Below is a small trained network, with its code and all its weights. Each question gives an input and a class and asks what happens when units are switched off, that is, made to give their printed mean instead of their output.

import numpy as np


def w(rows, s, z=0):
    codes = np.array(rows[::2]) - 128.0
    scale = np.full(codes.shape[1], s)
    scale[-1] = z or s
    return codes * scale


def norm(h):
    return h / np.sqrt((h * h).mean(-1, keepdims=True) + 1e-5)


def f(y):
    return y / 2 * (1 + np.tanh(0.7978845608 * (y + 0.044715 * y**3)))


def log_softmax(a):
    a = a - a.max(-1, keepdims=True)
    return a - np.log(np.exp(a).sum(-1, keepdims=True))


def net(x, mask):
    res = np.array(x, float).reshape(1, 5) / 4 @ E
    u = 0
    for l in range(4):
        y = f(norm(res) @ A[l][:, :-1].T + A[l][:, -1])
        res = res + np.where(mask[u : u + 6], y, B[l][:, -1]) @ B[l][:, :-1]
        u += 6
    return log_softmax(norm(res)[-1] @ U[:, :-1].T + U[:, -1])


A, B = {}, {}
E = w([
[102,51,25],'x0',
[165,150,3],'x1',
[194,113,217],'x2',
[251,21,138],'x3',
[22,53,175],'x4',
],0.0059)
A[0] = w([
[100,61,213,117],'L0N0',
[170,136,78,5],'L0N1',
[186,97,254,12],'L0N2',
[243,179,58,159],'L0N3',
[62,70,81,19],'L0N4',
[76,132,130,8],'L0N5',
],0.0084,0.002)
B[0] = w([
[78,73,61,208],'L0N0',
[131,253,130,131],'L0N1',
[213,176,114,232],'L0N2',
[137,169,37,254],'L0N3',
[142,78,73,161],'L0N4',
[135,140,108,120],'L0N5',
],0.0061,0.0033)
A[1] = w([
[166,94,133,74],'L1N0',
[194,217,225,3],'L1N1',
[148,95,191,43],'L1N2',
[85,103,90,138],'L1N3',
[59,91,66,167],'L1N4',
[254,153,178,130],'L1N5',
],0.0092,0.0033)
B[1] = w([
[111,122,172,125],'L1N0',
[36,97,92,203],'L1N1',
[238,182,57,130],'L1N2',
[171,255,202,177],'L1N3',
[99,186,33,245],'L1N4',
[152,129,206,254],'L1N5',
],0.0058,0.0033)
A[2] = w([
[79,189,177,161],'L2N0',
[188,179,187,252],'L2N1',
[120,123,96,137],'L2N2',
[185,62,117,111],'L2N3',
[94,3,114,136],'L2N4',
[93,29,106,171],'L2N5',
],0.015,0.0037)
B[2] = w([
[7,34,96,224],'L2N0',
[150,65,125,253],'L2N1',
[160,209,135,159],'L2N2',
[77,88,157,188],'L2N3',
[156,191,214,199],'L2N4',
[103,227,179,194],'L2N5',
],0.012,0.0056)
A[3] = w([
[82,104,149,131],'L3N0',
[110,113,165,48],'L3N1',
[96,5,142,210],'L3N2',
[153,145,94,164],'L3N3',
[165,139,80,27],'L3N4',
[126,63,70,4],'L3N5',
],0.013,0.0033)
B[3] = w([
[29,95,8,162],'L3N0',
[134,176,86,130],'L3N1',
[232,109,87,253],'L3N2',
[164,179,248,155],'L3N3',
[178,219,38,139],'L3N4',
[80,253,62,138],'L3N5',
],0.0049,0.0071)
U = w([
[130,136,154,3],'0',
[170,193,43,113],'1',
[46,165,91,140],'2',
[202,56,195,155],'3',
[118,219,251,138],'4',
[39,60,135,147],'5',
[180,174,94,154],'6',
],0.021,0.015)

Each question gives the input, the list of numbers given to net, and the class t.
The units are the neurons (one row each of A and B). Each row of codes is followed by its name. A weight is (code - 128) times the scale printed after its matrix; where a second scale follows, it is the last column's (A, B and U).
mask holds one flag per neuron, layer by layer. A switched-off neuron (its flag False) gives its mean, the last column of its row in B, instead of its output. The means were averaged over made-up inputs and are rounded, as every weight is.
A unit's drop is (log p(t) with every unit on - log p(t) with that unit switched off) / (log p(t) with every unit on - log p(t) with every unit switched off).
The circuit of an input: a set's keep is (log p(t) with only the set's units on - log p(t) with every unit switched off) / (log p(t) with every unit on - log p(t) with every unit switched off). Starting from the 12 units with the biggest drops (on a tie, the unit counted first), units are removed one at a time, each time the one whose removal leaves the highest keep (on an exact tie, the one counted first), for as long as the keep stays at least 0.8.
units of the circuit, in order: the units of the circuit, biggest drop first
top k neurons: the k neurons with the biggest drops, biggest first
top k neurons in layer l: the k neurons of layer l with the biggest drops, biggest first
drop of u: that unit's drop, to one decimal
input [5,2,-7,0,2], class 1: units of the circuit, in order	[L2N0]
input [-3,7,4,4,7], class 4: top 2 neurons	[L0N0, L2N4]
input [3,-3,-5,5,-3], class 4: top 3 neurons	[L2N0, L0N2, L1N2]
input [1,-3,-5,2,-1], class 4: top 3 neurons in layer 0	[L0N4, L0N3, L0N1]
input [5,1,1,7,-1], class 4: top 2 neurons	[L2N4, L2N5]
input [4,8,1,-2,7], class 1: top 3 neurons	[L1N4, L2N0, L1N3]
input [-6,2,5,-3,2], class 5: top 2 neurons	[L2N0, L1N1]
input [-4,3,6,-1,1], class 3: top 2 neurons	[L0N2, L3N2]
input [4,4,-6,-4,0], class 1: top 2 neurons	[L2N0, L2N3]
input [1,-4,0,5,3], class 4: drop of L0N0	0.4
input [-5,-2,-5,5,5], class 4: drop of L0N0	1.6
input [8,7,-6,2,3], class 1: drop of L1N4	0.2
